Below is a small trained network, with its code and all its weights. Each question gives an input and a class and asks what happens when units are switched off, that is, made to give their printed mean instead of their output.

import numpy as np


def w(rows, s, z=0):
    codes = np.array(rows[::2]) - 128.0
    scale = np.full(codes.shape[1], s)
    scale[-1] = z or s
    return codes * scale


def f(y):
    return np.maximum(y, 0)


def log_softmax(a):
    a = a - a.max(-1, keepdims=True)
    return a - np.log(np.exp(a).sum(-1, keepdims=True))


def net(x, mask):
    res = np.array(x, float).reshape(1, 3) / 4 @ E
    y = f(res @ A[0][:, :-1].T + A[0][:, -1])
    res = res + np.where(mask, y, B[0][:, -1]) @ B[0][:, :-1]
    return log_softmax(res[-1] @ U[:, :-1].T + U[:, -1])


A, B = {}, {}
E = w([
[100,68,161,227],'x0',
[2,70,115,84],'x1',
[180,28,210,92],'x2',
],0.0086)
A[0] = w([
[129,168,161,82,147],'neuron 1',
[103,153,116,127,102],'neuron 2',
[29,95,128,94,134],'neuron 3',
[119,167,113,6,112],'neuron 4',
[83,107,152,205,149],'neuron 5',
[133,134,131,132,246],'neuron 6',
[61,213,89,185,103],'neuron 7',
[158,48,165,87,115],'neuron 8',
[196,161,118,176,93],'neuron 9',
[98,86,144,223,80],'neuron 10',
[63,116,123,95,85],'neuron 11',
[202,170,156,159,114],'neuron 12',
[157,119,133,82,98],'neuron 13',
[120,148,94,124,152],'neuron 14',
[120,158,127,126,106],'neuron 15',
],0.019,0.011)
B[0] = w([
[139,93,111,133,172],'neuron 1',
[121,136,136,100,152],'neuron 2',
[85,194,115,151,251],'neuron 3',
[138,67,75,101,214],'neuron 4',
[145,71,90,126,218],'neuron 5',
[106,83,148,254,226],'neuron 6',
[144,112,197,88,233],'neuron 7',
[137,127,199,94,216],'neuron 8',
[91,175,105,102,189],'neuron 9',
[138,91,81,66,200],'neuron 10',
[98,180,110,112,187],'neuron 11',
[78,165,103,108,200],'neuron 12',
[141,116,137,99,156],'neuron 13',
[133,100,148,138,174],'neuron 14',
[129,119,136,110,143],'neuron 15',
],0.042,0.013)
U = w([
[145,72,69,74,137],'0',
[120,125,252,56,99],'1',
[78,200,109,103,106],'2',
[138,107,147,214,255],'3',
[180,142,109,124,70],'4',
],0.016,0.005)

Each question gives the input, the list of numbers given to net, and the class t.
The units are the neurons (one row each of A and B). Each row of codes is followed by its name. A weight is (code - 128) times the scale printed after its matrix; where a second scale follows, it is the last column's (A, B and U).
mask holds one flag per neuron, in row order. A switched-off neuron (its flag False) gives its mean, the last column of its row in B, instead of its output. The means were averaged over made-up inputs and are rounded, as every weight is.
A unit's drop is (log p(t) with every unit on - log p(t) with that unit switched off) / (log p(t) with every unit on - log p(t) with every unit switched off).
The circuit of an input: a set's keep is (log p(t) with only the set's units on - log p(t) with every unit switched off) / (log p(t) with every unit on - log p(t) with every unit switched off). Starting from the 12 units with the biggest drops (on a tie, the unit counted first), units are removed one at a time, each time the one whose removal leaves the highest keep (on an exact tie, the one counted first), for as long as the keep stays at least 0.8.
circuit, biggest first: the units of the circuit, biggest drop first
most important unit: the unit with the biggest drop
k most important neurons: the k neurons with the biggest drops, biggest first
drop when u is switched off: that unit's drop, to one decimal
input [0,1,-4], class 1: most important unit -> neuron 7
input [-2,4,2], class 2: 3 most important neurons -> [neuron 7; neuron 3; neuron 5]
input [0,-3,2], class 3: circuit, biggest first -> [neuron 7; neuron 10]
input [-1,-8,-8], class 1: 2 most important neurons -> [neuron 7; neuron 3]
input [-2,-4,1], class 2: 3 most important neurons -> [neuron 12; neuron 9; neuron 5]
input [-3,5,-4], class 2: 3 most important neurons -> [neuron 3; neuron 8; neuron 11]
input [-7,7,-7], class 0: 3 most important neurons -> [neuron 4; neuron 8; neuron 1]
input [5,-6,4], class 2: 3 most important neurons -> [neuron 12; neuron 4; neuron 9]
input [-2,8,7], class 2: 3 most important neurons -> [neuron 3; neuron 7; neuron 11]
input [-7,7,-8], class 1: 2 most important neurons -> [neuron 7; neuron 5]
input [-1,3,0], class 3: 2 most important neurons -> [neuron 12; neuron 9]
input [-5,-8,-3], class 2: 2 most important neurons -> [neuron 12; neuron 9]
input [-4,5,2], class 2: 4 most important neurons -> [neuron 3; neuron 5; neuron 10; neuron 11]
input [8,-1,8], class 0: circuit, biggest first -> [neuron 10]
input [-3,1,-1], class 3: 2 most important neurons -> [neuron 10; neuron 5]
input [-7,4,-7], class 0: 3 most important neurons -> [neuron 4; neuron 8; neuron 1]
input [-1,-3,3], class 3: 4 most important neurons -> [neuron 7; neuron 3; neuron 11; neuron 10]
input [-7,-4,-8], class 1: 2 most important neurons -> [neuron 7; neuron 5]
input [-7,1,-8], class 1: drop when neuron 7 is switched off -> 4.7
input [-2,-1,-1], class 3: drop when neuron 10 is switched off -> 0.1
input [1,4,2], class 2: drop when neuron 7 is switched off -> 0.6
input [0,-1,-3], class 3: most important unit -> neuron 8
input [3,0,-3], class 3: drop when neuron 4 is switched off -> 1.0
